[[116 113 132 124 106]
 [119 143 113 117 111]]
->
[[113 132]
 [143 113]]

[[ 99 142 154 119]
 [116 101 134 151]]
->
[[142 154]
 [101 134]]

[[132 124 102 127 129]
 [131 126 112 121 120]
 [117 123 139 139 144]
 [111 138 121 131 125]]
->
[[124 102]
 [126 112]]

[[154 125 120 136 136]
 [112 152 125 134 112]
 [133 138 138 138 124]]
->
[[125 120]
 [152 125]]

[[123 124 108 144]
 [144 145 109 142]
 [129 105 139 100]
 [132 126 148 126]]
->
[[124 108]
 [145 109]]

[[112 147 157 104]
 [115 148 148 151]
 [119 132 142 121]]
->
[[147 157]
 [148 148]]

[[134 116 126 134 123]
 [137 121 140 138 121]
 [123 126 127 127 125]
 [133 109 132 133 133]
 [106 142 123 115 135]]
->
[[116 126]
 [121 140]]
---
[[114 143 139 138]
 [113 136 140 144]
 [128 128 134 154]
 [126 138 141 147]
 [145 117 117 131]
 [127 133 129 153]
 [103 115 150 116]
 [147 147 119 132]
 [140 108 118 127]
 [124 136 130 152]
 [114 120 132 115]]
->
[[113 136 140 144]
 [126 138 141 147]
 [127 133 129 153]
 [147 147 119 132]
 [124 136 130 152]]

[[145 132 132 134]
 [131 130 135 147]
 [140 138 132 132]
 [129 136 137 141]
 [143 138 131 131]
 [144 132 132 135]
 [129 156 129 128]
 [134 130 133 146]
 [143 142 129 128]
 [131 132 135 145]
 [134 133 135 141]]
->
[[131 130 135 147]
 [129 136 137 141]
 [144 132 132 135]
 [134 130 133 146]
 [131 132 135 145]]

[[146 124 116 119 116 150 115 130]
 [113 121 119 121 127 108 130 123]
 [112 134 130 126 133 111 137 116]
 [120 117 118 122 113 114 121 135]
 [129 105 122 114 136 127 118 133]
 [137 111 116 111 130 135 112 135]
 [106 119 143 139 123 109 143 125]
 [127 129 118 125 109 124 123 130]
 [143 116 117 113 128 144 112 132]
 [129 148 121 125 119 128 127 117]
 [115 123 142 138 121 119 138 126]]
->
[[113 121 119 121 127 108 130 123]
 [120 117 118 122 113 114 121 135]
 [137 111 116 111 130 135 112 135]
 [127 129 118 125 109 124 123 130]
 [129 148 121 125 119 128 127 117]]

[[117 109  99 148 136 113]
 [122 135 141 105 112 144]
 [149 104 150 109 136 103]
 [155 125 112 119 157 115]]
->
[[122 135 141 105 112 144]
 [155 125 112 119 157 115]]

[[129 121 122 157]
 [117 126 128 151]]
->
[[117 126 128 151]]

[[129 128]
 [128 128]
 [140 123]
 [151 128]
 [128 128]
 [128 128]
 [128 127]
 [119 118]
 [139 123]
 [128 128]
 [124 121]]
->
[[128 128]
 [151 128]
 [128 128]
 [119 118]
 [128 128]]

[[119 132 120 128 121 134 119]
 [116 134 116 126 118 135 120]
 [135 120 128 126 122 124 131]
 [116 137 119 128 109 140 123]
 [136 117 133 133 134 125 121]
 [128 120 119 123 140 118 118]
 [139 115 135 134 131 124 125]
 [129 120 119 122 139 117 119]
 [125 132 127 131 104 140 130]
 [137 117 127 125 130 119 128]
 [116 137 119 129 108 140 124]]
->
[[116 134 116 126 118 135 120]
 [116 137 119 128 109 140 123]
 [128 120 119 123 140 118 118]
 [129 120 119 122 139 117 119]
 [137 117 127 125 130 119 128]]

[[148 127]
 [131 135]
 [153 103]
 [140 139]
 [151 141]
 [112 111]]
->
[[131 135]
 [140 139]
 [112 111]]
---
[[137 128 126 130 130 124]
 [120 129 119 143 126 127]
 [117 130 116 149 128 145]
 [122 128 128 130 133 131]
 [125 128 132 124 127 132]
 [124 128 129 128 130 129]
 [123 128 129 128 130 130]
 [126 127 120 142 143 112]]
->
[[126 123 124 125 122 117 120 137]
 [127 128 128 128 128 130 129 128]
 [120 129 129 132 128 116 119 126]
 [142 128 128 124 130 149 143 130]
 [143 130 130 127 133 128 126 130]
 [112 130 129 132 131 145 127 124]]

[[131 137 137 121 123 144 138 115 134 119 120 133]
 [122 131 132 114 126 136 131 126 123 126 122 121]
 [127 132 133 120 127 137 132 123 129 124 122 128]
 [127 129 125 131 122 123 130 134 122 135 132 124]
 [136 133 133 129 129 141 132 117 138 123 122 141]
 [129 135 140 112 125 152 138 111 133 117 117 135]
 [127 120 128 120 144 136 117 124 132 128 124 136]]
->
[[127 129 136 127 127 122 131]
 [120 135 133 129 132 131 137]
 [128 140 133 125 133 132 137]
 [120 112 129 131 120 114 121]
 [144 125 129 122 127 126 123]
 [136 152 141 123 137 136 144]
 [117 138 132 130 132 131 138]
 [124 111 117 134 123 126 115]
 [132 133 138 122 129 123 134]
 [128 117 123 135 124 126 119]
 [124 117 122 132 122 122 120]
 [136 135 141 124 128 121 133]]

[[145 119 145 117]
 [136 107 124 153]
 [145 103 132 153]
 [103 142 134 109]
 [105 115 147 151]
 [137 118 112 115]
 [130 131 123 141]
 [128 136 121 130]
 [133 137 107 107]]
->
[[133 128 130 137 105 103 145 136 145]
 [137 136 131 118 115 142 103 107 119]
 [107 121 123 112 147 134 132 124 145]
 [107 130 141 115 151 109 153 153 117]]

[[147 140 106 138 126 111 118 138]
 [122 127 122 127 119 126 126 131]
 [103 107 138 108 110 134 130 121]
 [138 130 128 130 124 129 127 143]
 [110 112 149 116 116 148 136 134]
 [113 119 110 117 113 108 120 114]
 [114 121 122 121 115 123 125 124]
 [113 113 112 111 113 106 119 111]]
->
[[113 114 113 110 138 103 122 147]
 [113 121 119 112 130 107 127 140]
 [112 122 110 149 128 138 122 106]
 [111 121 117 116 130 108 127 138]
 [113 115 113 116 124 110 119 126]
 [106 123 108 148 129 134 126 111]
 [119 125 120 136 127 130 126 118]
 [111 124 114 134 143 121 131 138]]

[[150 118 136 129 122 134]
 [151 119 129 141 113 110]
 [145 126 127 127 131 123]]
->
[[145 151 150]
 [126 119 118]
 [127 129 136]
 [127 141 129]
 [131 113 122]
 [123 110 134]]

[[127 127 126 126 126 126 127 127 127 127 127]
 [135 139 122 118 121 116 116 142 124 117 140]
 [120 121 140 139 141 139 138 122 125 139 128]
 [120 120 133 132 137 134 135 118 124 135 126]
 [138 142 121 115 122 114 114 140 118 117 144]
 [134 138 116 114 115 112 112 142 127 113 135]
 [128 124 133 136 129 134 134 119 125 134 120]
 [120 117 150 150 148 149 148 115 122 151 124]]
->
[[120 128 134 138 120 120 135 127]
 [117 124 138 142 120 121 139 127]
 [150 133 116 121 133 140 122 126]
 [150 136 114 115 132 139 118 126]
 [148 129 115 122 137 141 121 126]
 [149 134 112 114 134 139 116 126]
 [148 134 112 114 135 138 116 127]
 [115 119 142 140 118 122 142 127]
 [122 125 127 118 124 125 124 127]
 [151 134 113 117 135 139 117 127]
 [124 120 135 144 126 128 140 127]]

[[121 132 137 135 126 121 119 116 113 128 139 139]
 [123 123 120 120 121 135 120 125 134 126 147 125]
 [125 138 123 127 127 114 136 118 113 115 104 137]]
->
[[125 123 121]
 [138 123 132]
 [123 120 137]
 [127 120 135]
 [127 121 126]
 [114 135 121]
 [136 120 119]
 [118 125 116]
 [113 134 113]
 [115 126 128]
 [104 147 139]
 [137 125 139]]
